Here is a tiny trained network, its code and every weight. The questions are about switching its units off for an input and a class, where a switched-off unit gives its printed mean instead of its output.

import numpy as np


def w(rows, s, z=0):
    codes = np.array(rows[::2]) - 128.0
    scale = np.full(codes.shape[1], s)
    scale[-1] = z or s
    return codes * scale


def norm(h):
    return h / np.sqrt((h * h).mean(-1, keepdims=True) + 1e-5)


def f(y):
    return np.maximum(y, 0)


def log_softmax(a):
    a = a - a.max(-1, keepdims=True)
    return a - np.log(np.exp(a).sum(-1, keepdims=True))


def net(x, mask):
    res = np.array(x, float).reshape(1, 4) / 4 @ E
    u = 0
    for l in range(3):
        y = f(norm(res) @ A[l][:, :-1].T + A[l][:, -1])
        res = res + np.where(mask[u : u + 6], y, B[l][:, -1]) @ B[l][:, :-1]
        u += 6
    return log_softmax(norm(res)[-1] @ U[:, :-1].T + U[:, -1])


A, B = {}, {}
E = w([
[58,159,168,197,201,165,41,205,138,224],'x0',
[109,209,176,150,219,103,150,104,254,70],'x1',
[172,58,140,59,51,94,95,125,168,150],'x2',
[161,172,64,220,93,161,205,230,142,88],'x3',
],0.0047)
A[0] = w([
[208,187,157,198,179,171,193,254,122,136,7],'L0N0',
[148,243,146,175,169,117,156,148,164,49,95],'L0N1',
[227,65,126,76,8,83,116,136,93,107,136],'L0N2',
[195,175,111,45,89,75,137,84,175,154,32],'L0N3',
[92,194,138,116,164,75,213,59,189,30,201],'L0N4',
[55,250,135,172,185,242,95,71,90,140,59],'L0N5',
],0.0041,0.0013)
B[0] = w([
[141,122,120,185,120,123,59,13,206,122,209],'L0N0',
[16,95,41,179,103,131,57,79,130,84,215],'L0N1',
[118,206,194,149,212,253,143,125,102,203,252],'L0N2',
[139,72,175,82,181,106,73,60,140,117,186],'L0N3',
[114,135,5,103,187,174,143,173,128,241,253],'L0N4',
[235,126,184,127,102,156,223,130,23,192,227],'L0N5',
],0.0046,0.0044)
A[1] = w([
[110,122,93,47,92,130,101,179,34,117,159],'L1N0',
[151,95,247,47,161,140,107,64,95,96,57],'L1N1',
[224,150,226,109,72,138,2,124,92,195,224],'L1N2',
[114,176,152,94,203,133,118,183,200,172,100],'L1N3',
[105,156,114,241,113,105,161,169,129,14,8],'L1N4',
[121,106,122,11,173,61,94,15,240,91,149],'L1N5',
],0.0045,0.0015)
B[1] = w([
[81,190,166,200,180,52,162,115,161,150,177],'L1N0',
[171,123,180,159,55,126,110,73,94,20,211],'L1N1',
[73,70,185,105,106,109,197,97,98,28,253],'L1N2',
[172,31,45,89,89,110,85,116,83,118,184],'L1N3',
[101,172,58,146,57,98,2,25,154,97,161],'L1N4',
[113,221,64,217,71,157,109,215,120,183,229],'L1N5',
],0.0055)
A[2] = w([
[86,122,143,118,57,47,78,181,133,148,1],'L2N0',
[128,117,144,138,254,112,111,89,126,137,40],'L2N1',
[205,193,113,107,154,171,239,96,156,128,87],'L2N2',
[92,101,132,143,154,99,220,125,48,232,197],'L2N3',
[156,125,132,136,68,212,149,185,132,156,188],'L2N4',
[59,45,162,151,104,100,185,212,145,123,99],'L2N5',
],0.0065,0.00082)
B[2] = w([
[206,75,139,96,188,83,170,131,118,69,160],'L2N0',
[106,106,145,90,3,140,224,162,71,145,173],'L2N1',
[97,150,198,141,210,131,199,209,88,196,191],'L2N2',
[125,212,119,91,137,184,201,177,248,152,253],'L2N3',
[58,108,238,49,136,119,147,106,90,111,181],'L2N4',
[241,139,2,160,233,102,117,219,131,167,171],'L2N5',
],0.0055,0.0057)
U = w([
[229,56,95,120,182,77,74,190,164,93,4],'0',
[97,188,9,213,92,155,57,90,193,138,244],'1',
[118,68,224,91,51,112,142,40,94,2,143],'2',
[105,173,160,117,171,202,242,180,104,193,151],'3',
],0.011,0.0015)

Each question gives the input, the list of numbers given to net, and the class t.
The units are the neurons (one row each of A and B). Each row of codes is followed by its name. A weight is (code - 128) times the scale printed after its matrix; where a second scale follows, it is the last column's (A, B and U).
mask holds one flag per neuron, layer by layer. A switched-off neuron (its flag False) gives its mean, the last column of its row in B, instead of its output. The means were averaged over made-up inputs and are rounded, as every weight is.
A unit's drop is (log p(t) with every unit on - log p(t) with that unit switched off) / (log p(t) with every unit on - log p(t) with every unit switched off).
The circuit of an input: a set's keep is (log p(t) with only the set's units on - log p(t) with every unit switched off) / (log p(t) with every unit on - log p(t) with every unit switched off). Starting from the 12 units with the biggest drops (on a tie, the unit counted first), units are removed one at a time, each time the one whose removal leaves the highest keep (on an exact tie, the one counted first), for as long as the keep stays at least 0.8.
circuit, biggest first: the units of the circuit, biggest drop first
most important unit: the unit with the biggest drop
top k neurons: the k neurons with the biggest drops, biggest first
k most important neurons of layer l: the k neurons of layer l with the biggest drops, biggest first
input [0,-5,-1,-6], class 2: circuit, biggest first => (L0N4)
input [1,7,8,-3], class 0: top 2 neurons => (L2N0, L1N5)
input [-7,6,6,-4], class 3: circuit, biggest first => (L1N5, L2N2)
input [1,-2,-3,-7], class 2: circuit, biggest first => (L1N1, L0N4)
input [8,8,8,-6], class 0: 2 most important neurons of layer 1 => (L1N5, L1N3)
input [4,-4,7,-4], class 2: top 3 neurons => (L0N4, L1N1, L0N2)
input [3,-5,3,8], class 2: top 3 neurons => (L0N0, L0N4, L2N4)
input [6,1,-5,2], class 1: 2 most important neurons of layer 0 => (L0N1, L0N0)
input [6,-6,2,-6], class 2: top 4 neurons => (L0N4, L1N5, L1N2, L2N2)
input [4,-5,-2,-7], class 2: circuit, biggest first => (L0N4, L1N2)
input [4,4,4,-4], class 0: top 2 neurons => (L0N2, L1N5)
input [-7,5,2,-4], class 3: top 3 neurons => (L2N2, L0N4, L1N4)
input [0,-4,-6,-8], class 2: circuit, biggest first => (L0N4, L1N1)
input [0,2,2,-2], class 0: most important unit => L0N5
input [-2,0,4,8], class 1: circuit, biggest first => (L1N4, L0N5)
input [-8,6,-8,-6], class 3: top 2 neurons => (L0N4, L2N2)
input [1,3,-1,-6], class 2: 2 most important neurons of layer 2 => (L2N5, L2N3)
input [2,-4,-4,-6], class 2: top 3 neurons => (L0N4, L1N1, L1N5)
input [-7,3,-3,-2], class 3: top 2 neurons => (L0N4, L2N2)
input [-8,-8,7,7], class 3: circuit, biggest first => (L0N2)
input [6,-4,1,8], class 1: top 3 neurons => (L0N0, L1N4, L0N2)
input [6,8,7,0], class 0: 2 most important neurons of layer 1 => (L1N3, L1N4)
input [3,6,3,-5], class 0: 2 most important neurons of layer 0 => (L0N2, L0N0)
